Here is a tiny trained network, its code and every weight. The questions are about switching its units off for an input and a target symbol, where a switched-off unit gives its printed mean instead of its output.

import numpy as np


def w(rows, s, z=0):
    codes = np.array(rows[::2]) - 128.0
    scale = np.full(codes.shape[1], s)
    scale[-1] = z or s
    return codes * scale


def f(y):
    return y / 2 * (1 + np.tanh(0.7978845608 * (y + 0.044715 * y**3)))


def softmax(a):
    e = np.exp(a - a.max(-1, keepdims=True))
    return e / e.sum(-1, keepdims=True)


def log_softmax(a):
    a = a - a.max(-1, keepdims=True)
    return a - np.log(np.exp(a).sum(-1, keepdims=True))


def net(x, mask):
    ids = ['ΛΣγδξπτ'.index(c) for c in x.split()]
    T = len(ids)
    res = E[ids] + P[:T]
    u = 0
    for l in range(2):
        r = res
        for j in range(2):
            rows = slice(2 * j, 2 * j + 2)
            q, k, v = (r @ M[l][rows].T for M in (Q, K, V))
            z = softmax(np.where(np.tri(T) > 0, q @ k.T / 2**0.5, -1e9)) @ v
            o = O[l][rows]
            res = res + np.where(mask[u + j], z, o[:, -1]) @ o[:, :-1]
        u += 2
        y = f(res @ A[l][:, :-1].T + A[l][:, -1])
        res = res + np.where(mask[u : u + 8], y, B[l][:, -1]) @ B[l][:, :-1]
        u += 8
    return log_softmax(res[-1] @ U[:, :-1].T + U[:, -1])


Q, K, V, O, A, B = {}, {}, {}, {}, {}, {}
E = w([
[175,155,119,6],'Λ',
[173,116,113,115],'Σ',
[153,90,123,164],'γ',
[133,171,114,110],'δ',
[130,90,87,130],'ξ',
[131,156,109,81],'π',
[143,98,117,28],'τ',
],0.019)
P = w([
[41,73,139,121],'0',
[175,165,5,148],'1',
[133,105,159,153],'2',
[167,193,6,158],'3',
[129,95,174,157],'4',
[161,199,17,157],'5',
[119,90,190,150],'6',
[161,206,20,158],'7',
[122,86,193,148],'8',
[160,223,27,139],'9',
],0.011)
Q[0] = w([
[134,31,99,58],'L0H1',
[144,24,223,97],'L0H1',
[254,132,95,40],'L0H2',
[250,104,39,135],'L0H2',
],0.0076)
K[0] = w([
[126,48,191,179],'L0H1',
[125,145,66,230],'L0H1',
[40,119,135,96],'L0H2',
[7,80,95,107],'L0H2',
],0.011)
V[0] = w([
[143,15,115,180],'L0H1',
[109,57,125,186],'L0H1',
[254,166,187,172],'L0H2',
[57,158,15,208],'L0H2',
],0.01)
O[0] = w([
[119,223,177,133,128],'L0H1',
[237,254,143,151,89],'L0H1',
[177,115,37,132,2],'L0H2',
[204,64,178,99,92],'L0H2',
],0.009,0.0078)
A[0] = w([
[186,182,109,146,207],'L0N1',
[105,73,159,197,171],'L0N2',
[101,129,230,100,3],'L0N3',
[137,151,223,249,3],'L0N4',
[134,161,84,64,126],'L0N5',
[57,82,166,140,128],'L0N6',
[137,53,89,114,93],'L0N7',
[129,56,99,125,123],'L0N8',
],0.011,0.0038)
B[0] = w([
[141,84,79,26,199],'L0N1',
[127,35,177,183,170],'L0N2',
[209,140,155,129,194],'L0N3',
[86,40,112,192,189],'L0N4',
[94,111,41,226,255],'L0N5',
[210,158,174,1,195],'L0N6',
[43,218,108,102,220],'L0N7',
[178,163,67,137,213],'L0N8',
],0.0066,0.0054)
Q[1] = w([
[121,179,72,109],'L1H1',
[159,79,243,1],'L1H1',
[45,135,5,38],'L1H2',
[124,96,102,180],'L1H2',
],0.0095)
K[1] = w([
[228,35,95,123],'L1H1',
[102,114,150,250],'L1H1',
[2,165,106,196],'L1H2',
[142,42,29,156],'L1H2',
],0.0075)
V[1] = w([
[22,2,255,154],'L1H1',
[203,148,246,89],'L1H1',
[240,37,93,14],'L1H2',
[187,78,74,127],'L1H2',
],0.0061)
O[1] = w([
[150,48,87,142,153],'L1H1',
[105,91,182,105,161],'L1H1',
[168,244,47,109,251],'L1H2',
[134,123,137,80,140],'L1H2',
],0.011,0.0031)
A[1] = w([
[126,125,2,163,86],'L1N1',
[45,72,105,238,74],'L1N2',
[33,175,170,80,2],'L1N3',
[180,180,127,58,7],'L1N4',
[178,178,36,144,107],'L1N5',
[190,196,194,46,77],'L1N6',
[70,174,72,153,77],'L1N7',
[108,127,66,98,227],'L1N8',
],0.0097,0.0044)
B[1] = w([
[158,58,190,180,218],'L1N1',
[2,150,17,104,165],'L1N2',
[119,236,66,166,157],'L1N3',
[98,182,105,213,191],'L1N4',
[69,143,213,178,219],'L1N5',
[47,114,63,167,203],'L1N6',
[184,117,159,170,201],'L1N7',
[235,102,152,126,244],'L1N8',
],0.0064,0.011)
U = w([
[159,219,51,98,163],'Λ',
[171,161,74,63,149],'Σ',
[190,169,139,122,177],'γ',
[146,106,58,237,4],'δ',
[71,171,86,62,56],'ξ',
[153,186,206,170,237],'π',
[196,148,64,2,230],'τ',
],0.0083,0.0023)

Each question gives the input, a string of symbols that net reads in full, and the target symbol t.
The units are the heads (2 rows each of Q, K, V and O) and the neurons (one row each of A and B). Each row of codes is followed by its name. A weight is (code - 128) times the scale printed after its matrix; where a second scale follows, it is the last column's (O, A, B and U).
mask holds one flag per unit, layer by layer, with each layer's heads first. A switched-off unit (its flag False) gives its mean, the last column of its rows in O or B, instead of its output. The means were averaged over made-up inputs and are rounded, as every weight is.
A unit's drop is (log p(t) with every unit on - log p(t) with that unit switched off) / (log p(t) with every unit on - log p(t) with every unit switched off).
The circuit of an input: a set's keep is (log p(t) with only the set's units on - log p(t) with every unit switched off) / (log p(t) with every unit on - log p(t) with every unit switched off). Starting from the 12 units with the biggest drops (on a tie, the unit counted first), units are removed one at a time, each time the one whose removal leaves the highest keep (on an exact tie, the one counted first), for as long as the keep stays at least 0.8.
circuit, biggest first: the units of the circuit, biggest drop first
most important unit: the unit with the biggest drop
top k neurons: the k neurons with the biggest drops, biggest first
top k neurons in layer l: the k neurons of layer l with the biggest drops, biggest first
input Σ Λ ξ Λ Λ Λ ξ ξ, target π: circuit, biggest first -> (L1H1; L1N5; L1N2)
input γ Λ ξ Σ, target Λ: most important unit -> L1H1
input Λ ξ Λ ξ τ γ Λ Λ Λ Σ, target δ: circuit, biggest first -> (L0H1; L1N1)
input γ Λ Λ ξ, target Λ: top 3 neurons -> (L0N1; L0N7; L1N3)
input γ ξ τ γ, target Λ: circuit, biggest first -> (L0H1; L1H1; L0N1; L1N1)
input Λ γ Λ Λ ξ π, target δ: circuit, biggest first -> (L1N1; L0H1)
input γ Λ τ Λ γ ξ, target Λ: circuit, biggest first -> (L1H1; L0H1; L0N1; L1N3)
input Σ Σ Λ Λ ξ γ γ π ξ δ, target π: top 4 neurons -> (L1N5; L0N8; L1N1; L1N7)
input Λ γ Λ δ ξ δ, target δ: circuit, biggest first -> (L1N1; L0H1)
input π γ γ Σ Σ ξ Λ, target Λ: top 3 neurons in layer 1 -> (L1N1; L1N6; L1N4)
input Λ Λ Λ Λ π Λ δ, target τ: circuit, biggest first -> (L0N6; L0H1)
input ξ ξ ξ π Λ Λ Λ, target Λ: top 3 neurons in layer 1 -> (L1N6; L1N4; L1N1)
input τ Λ Λ Λ Λ Λ Σ ξ π Λ, target ξ: top 2 neurons in layer 0 -> (L0N5; L0N1)
input ξ ξ γ Λ ξ Λ Λ Λ, target τ: most important unit -> L0H2
input Λ ξ π ξ Λ τ, target δ: circuit, biggest first -> (L0H2; L0N5; L1N1)
input Σ Λ Λ Λ τ ξ δ Λ, target π: top 2 neurons -> (L0N5; L1N5)
input γ Σ Λ γ γ Σ, target Λ: top 4 neurons -> (L0N1; L0N7; L1N3; L0N5)
input Λ Σ ξ Λ ξ δ, target δ: top 2 neurons in layer 0 -> (L0N1; L0N3)
input Σ Λ Λ Λ π π Λ γ Λ τ, target π: top 3 neurons -> (L0N5; L1N5; L1N1)
input τ Λ ξ Λ ξ Λ Λ τ, target ξ: top neuron in layer 0 -> (L0N6)
input γ ξ Λ γ, target Λ: top 4 neurons -> (L0N1; L0N8; L0N5; L1N3)
input τ τ γ Λ Λ Λ, target ξ: top 2 neurons -> (L0N6; L0N5)
input Λ π ξ ξ Λ Λ, target δ: top 3 neurons -> (L0N5; L0N6; L1N1)
input Λ Λ τ ξ δ γ γ ξ Λ τ, target δ: top 3 neurons -> (L0N6; L0N5; L1N1)
input ξ Λ Λ τ ξ Σ τ Λ π π, target τ: top 3 neurons in layer 1 -> (L1N5; L1N4; L1N6)
input Σ ξ ξ Λ Λ Λ Λ Λ π δ, target π: top 2 neurons -> (L0N8; L1N7)
input Σ Λ τ Λ π Λ ξ Λ γ γ, target π: most important unit -> L1H1
input γ γ Λ Λ Λ Λ Λ τ, target Λ: top 3 neurons -> (L0N1; L1N3; L0N7)
input Λ Λ γ Λ ξ ξ π π, target δ: top 3 neurons in layer 0 -> (L0N5; L0N1; L0N3)
